[[-29 -12  13 -27]
 [ 38  22  -7  33]
 [ 44  29  10  27]
 [-10  -9 -23  11]
 [ -1   0 -20  20]]
=>
[[38 22 -7]
 [44 29 10]]

[[ 17  10 -35]
 [-18   6  -5]
 [ -1   2  -6]
 [  4  -9  46]
 [-23  -4 -20]]
=>
[[-18   6  -5]
 [ -1   2  -6]]

[[-14 -37 -35]
 [ 41  -3  -5]
 [ 44  38  14]
 [ 33  14   9]]
=>
[[41 -3 -5]
 [44 38 14]]

[[ 21  17  42  28  34]
 [-38   6  -1  -9   2]
 [-30 -20 -47 -33 -32]]
=>
[[-38   6  -1]
 [-30 -20 -47]]

[[ -2  39   0  -6  -3]
 [ -2 -14   0 -42  -3]
 [ -2 -14  17  -6  -3]
 [ -2 -14   0  46  -3]
 [ -2 -17   0  -6  -3]]
=>
[[ -2 -14   0]
 [ -2 -14  17]]

[[-18 -30 -24  47  21]
 [  2  17  21 -18  20]
 [ 13 -45 -12   4 -11]
 [  4  10  -6 -32  32]]
=>
[[  2  17  21]
 [ 13 -45 -12]]

[[  1 -29   2]
 [-30 -36  -3]
 [ 18  44 -45]
 [-22  19  -2]
 [-12  10 -17]]
=>
[[-30 -36  -3]
 [ 18  44 -45]]

[[ 46 -22 -24  30  -1]
 [-11  -2 -17  13  -7]
 [ -6 -15   2  23  -2]
 [ 31 -22  -3  -3   4]]
=>
[[-11  -2 -17]
 [ -6 -15   2]]
---
[[ 15   6   6  -3   4 -19]
 [ -2 -21  -1  -4  13  42]
 [  7  -1   2  -4   2 -31]
 [  4 -14   8  10  16  -3]
 [  4  34 -13   1  -1   9]
 [  1  25  -8   4  13 -12]
 [  3 -26   0   1  -1  -3]]
=>
[[  4  34 -13   1  -1   9]
 [  1  25  -8   4  13 -12]
 [ -2 -21  -1  -4  13  42]
 [  3 -26   0   1  -1  -3]
 [  7  -1   2  -4   2 -31]
 [ 15   6   6  -3   4 -19]
 [  4 -14   8  10  16  -3]]

[[ -3   5   3  38 -13  -6  -7 -40  16  12]
 [-13  -2  -2  27  -2  -4   7  -6   6 -15]]
=>
[[-13  -2  -2  27  -2  -4   7  -6   6 -15]
 [ -3   5   3  38 -13  -6  -7 -40  16  12]]

[[ 40   8  -9 -26   8 -29  -5   3  30  36  18  -3 -13  -8  -3   6]
 [-29  -3   6  -7   7 -19 -20  -5 -13 -16  32  -1  -3   4  -4 -13]
 [ 28  16  20   0  17  -1 -32   9  13  24  30  14 -34  -8  10   8]
 [ 35  19  -2  -6   6  -1   7  22  24  40 -39  14   9  18  14  27]
 [-23  25 -23  17 -18  30 -23  36 -13 -27 -46 -10 -13  10  29  -4]
 [-28  -2 -14 -18  -7 -18 -13  -3 -10 -24   8  -6  21  10  -2 -12]]
=>
[[-23  25 -23  17 -18  30 -23  36 -13 -27 -46 -10 -13  10  29  -4]
 [-28  -2 -14 -18  -7 -18 -13  -3 -10 -24   8  -6  21  10  -2 -12]
 [ 40   8  -9 -26   8 -29  -5   3  30  36  18  -3 -13  -8  -3   6]
 [ 35  19  -2  -6   6  -1   7  22  24  40 -39  14   9  18  14  27]
 [-29  -3   6  -7   7 -19 -20  -5 -13 -16  32  -1  -3   4  -4 -13]
 [ 28  16  20   0  17  -1 -32   9  13  24  30  14 -34  -8  10   8]]

[[ -4  35  -7  -2  11  21 -10  -3   7  11  12  10]
 [ -4  33  -9  -5  16  20 -12  -2   9   9  12  12]
 [ -4  35  -8  -3  14  21 -11  -3   8  10  12  11]]
=>
[[ -4  33  -9  -5  16  20 -12  -2   9   9  12  12]
 [ -4  35  -8  -3  14  21 -11  -3   8  10  12  11]
 [ -4  35  -7  -2  11  21 -10  -3   7  11  12  10]]

[[-38 -24  13  21  33  16 -29  11   8  -2]
 [  8   7 -13  22  19 -24  26  32  -8   8]
 [ 32  -9 -27 -31 -14 -11 -11 -10   4  -8]
 [  3  21 -15 -21  22   0  31 -31  40   3]
 [ 13  24 -18  23  15  30 -35  22  11   9]
 [-27 -10 -21 -39  -4  15  25  39 -30  -2]
 [-18   9  20   6  28  17  17  33  24  -1]
 [-35  -3 -12 -21  14   6 -38 -33  -1 -39]
 [-35 -34  12 -35  -5 -36  30 -24  -1   5]]
=>
[[ 32  -9 -27 -31 -14 -11 -11 -10   4  -8]
 [-27 -10 -21 -39  -4  15  25  39 -30  -2]
 [ 13  24 -18  23  15  30 -35  22  11   9]
 [  3  21 -15 -21  22   0  31 -31  40   3]
 [  8   7 -13  22  19 -24  26  32  -8   8]
 [-35  -3 -12 -21  14   6 -38 -33  -1 -39]
 [-35 -34  12 -35  -5 -36  30 -24  -1   5]
 [-38 -24  13  21  33  16 -29  11   8  -2]
 [-18   9  20   6  28  17  17  33  24  -1]]

[[ -3  -4  -7  -9  -3]
 [ -3   0   8   4   1]
 [  0  19  -9  30  -5]
 [-23  14  36   7 -10]
 [  0   2   1   1   2]
 [  3 -20  15   0   6]
 [ -1  -9  -6  -1  -2]
 [ -5   5  14   5   1]]
=>
[[  0  19  -9  30  -5]
 [ -3  -4  -7  -9  -3]
 [ -1  -9  -6  -1  -2]
 [  0   2   1   1   2]
 [ -3   0   8   4   1]
 [ -5   5  14   5   1]
 [  3 -20  15   0   6]
 [-23  14  36   7 -10]]
